Below is a small trained network, with its code and all its weights. Each question gives an input and a class and asks what happens when units are switched off, that is, made to give their printed mean instead of their output.

import numpy as np


def w(rows, s, z=0):
    codes = np.array(rows[::2]) - 128.0
    scale = np.full(codes.shape[1], s)
    scale[-1] = z or s
    return codes * scale


def norm(h):
    return h / np.sqrt((h * h).mean(-1, keepdims=True) + 1e-5)


def f(y):
    return np.maximum(y, 0)


def log_softmax(a):
    a = a - a.max(-1, keepdims=True)
    return a - np.log(np.exp(a).sum(-1, keepdims=True))


def net(x, mask):
    res = np.array(x, float).reshape(1, 6) / 4 @ E
    u = 0
    for l in range(2):
        y = f(norm(res) @ A[l][:, :-1].T + A[l][:, -1])
        res = res + np.where(mask[u : u + 4], y, B[l][:, -1]) @ B[l][:, :-1]
        u += 4
    return log_softmax(norm(res)[-1] @ U[:, :-1].T + U[:, -1])


A, B = {}, {}
E = w([
[165,46,87,70,26],'x0',
[130,111,112,151,124],'x1',
[164,117,9,80,222],'x2',
[136,134,121,149,109],'x3',
[137,158,139,125,111],'x4',
[154,117,125,137,121],'x5',
],0.011)
A[0] = w([
[117,154,77,78,99,87],'L0N0',
[128,135,112,129,188,252],'L0N1',
[112,103,157,49,10,153],'L0N2',
[173,171,58,130,154,181],'L0N3',
],0.013,0.0025)
B[0] = w([
[244,77,147,127,142,170],'L0N0',
[69,161,113,143,155,219],'L0N1',
[76,106,104,87,117,254],'L0N2',
[159,181,97,90,137,221],'L0N3',
],0.012,0.0081)
A[1] = w([
[89,153,245,183,125,238],'L1N0',
[89,167,219,163,140,237],'L1N1',
[108,73,194,216,185,154],'L1N2',
[120,25,2,110,168,4],'L1N3',
],0.0091,0.0021)
B[1] = w([
[224,65,150,129,160,255],'L1N0',
[195,18,61,54,186,246],'L1N1',
[167,170,170,11,83,189],'L1N2',
[150,69,173,160,132,232],'L1N3',
],0.012,0.006)
U = w([
[213,43,120,27,173,225],'0',
[55,137,144,179,112,7],'1',
[62,181,146,179,102,11],'2',
[34,41,156,62,3,162],'3',
[80,209,13,109,238,198],'4',
[100,194,160,139,94,2],'5',
[91,180,164,184,106,3],'6',
],0.012,0.0048)

Each question gives the input, the list of numbers given to net, and the class t.
The units are the neurons (one row each of A and B). Each row of codes is followed by its name. A weight is (code - 128) times the scale printed after its matrix; where a second scale follows, it is the last column's (A, B and U).
mask holds one flag per neuron, layer by layer. A switched-off neuron (its flag False) gives its mean, the last column of its row in B, instead of its output. The means were averaged over made-up inputs and are rounded, as every weight is.
A unit's drop is (log p(t) with every unit on - log p(t) with that unit switched off) / (log p(t) with every unit on - log p(t) with every unit switched off).
The circuit of an input: a set's keep is (log p(t) with only the set's units on - log p(t) with every unit switched off) / (log p(t) with every unit on - log p(t) with every unit switched off). Starting from all 8 units, units are removed one at a time, each time the one whose removal leaves the highest keep (on an exact tie, the one counted first), for as long as the keep stays at least 0.8.
circuit, biggest first: the units of the circuit, biggest drop first
k most important neurons: the k neurons with the biggest drops, biggest first
top k neurons in layer l: the k neurons of layer l with the biggest drops, biggest first
drop when u is switched off: that unit's drop, to one decimal
input [8,6,-3,-6,-1,2], class 3: circuit, biggest first -> (L1N1; L1N0)
input [-8,3,0,8,1,-2], class 0: circuit, biggest first -> (L1N1)
input [8,-1,-1,5,-6,5], class 3: circuit, biggest first -> (L1N1; L1N0)
input [0,6,2,6,-2,5], class 4: 2 most important neurons -> (L0N3; L1N0)
input [8,-4,-1,-7,-3,-6], class 3: 3 most important neurons -> (L0N2; L1N1; L1N0)
input [8,2,0,-2,-8,1], class 3: 3 most important neurons -> (L1N1; L1N0; L0N2)
input [3,-7,-1,-3,7,1], class 3: top 2 neurons in layer 1 -> (L1N1; L1N0)
input [0,2,4,-4,4,5], class 4: top 2 neurons in layer 0 -> (L0N3; L0N1)
input [0,-8,8,-3,-1,-8], class 4: top 2 neurons in layer 0 -> (L0N1; L0N3)
input [3,2,-1,2,0,-8], class 3: top 2 neurons in layer 1 -> (L1N1; L1N0)
input [-6,3,-8,-1,1,-7], class 0: drop when L1N1 is switched off -> 0.1
input [5,-1,-2,0,4,0], class 3: drop when L1N0 is switched off -> 0.1
input [1,6,-3,1,8,-2], class 3: drop when L0N2 is switched off -> 1.1
input [-3,-6,-7,-4,5,-4], class 0: drop when L1N1 is switched off -> 0.1
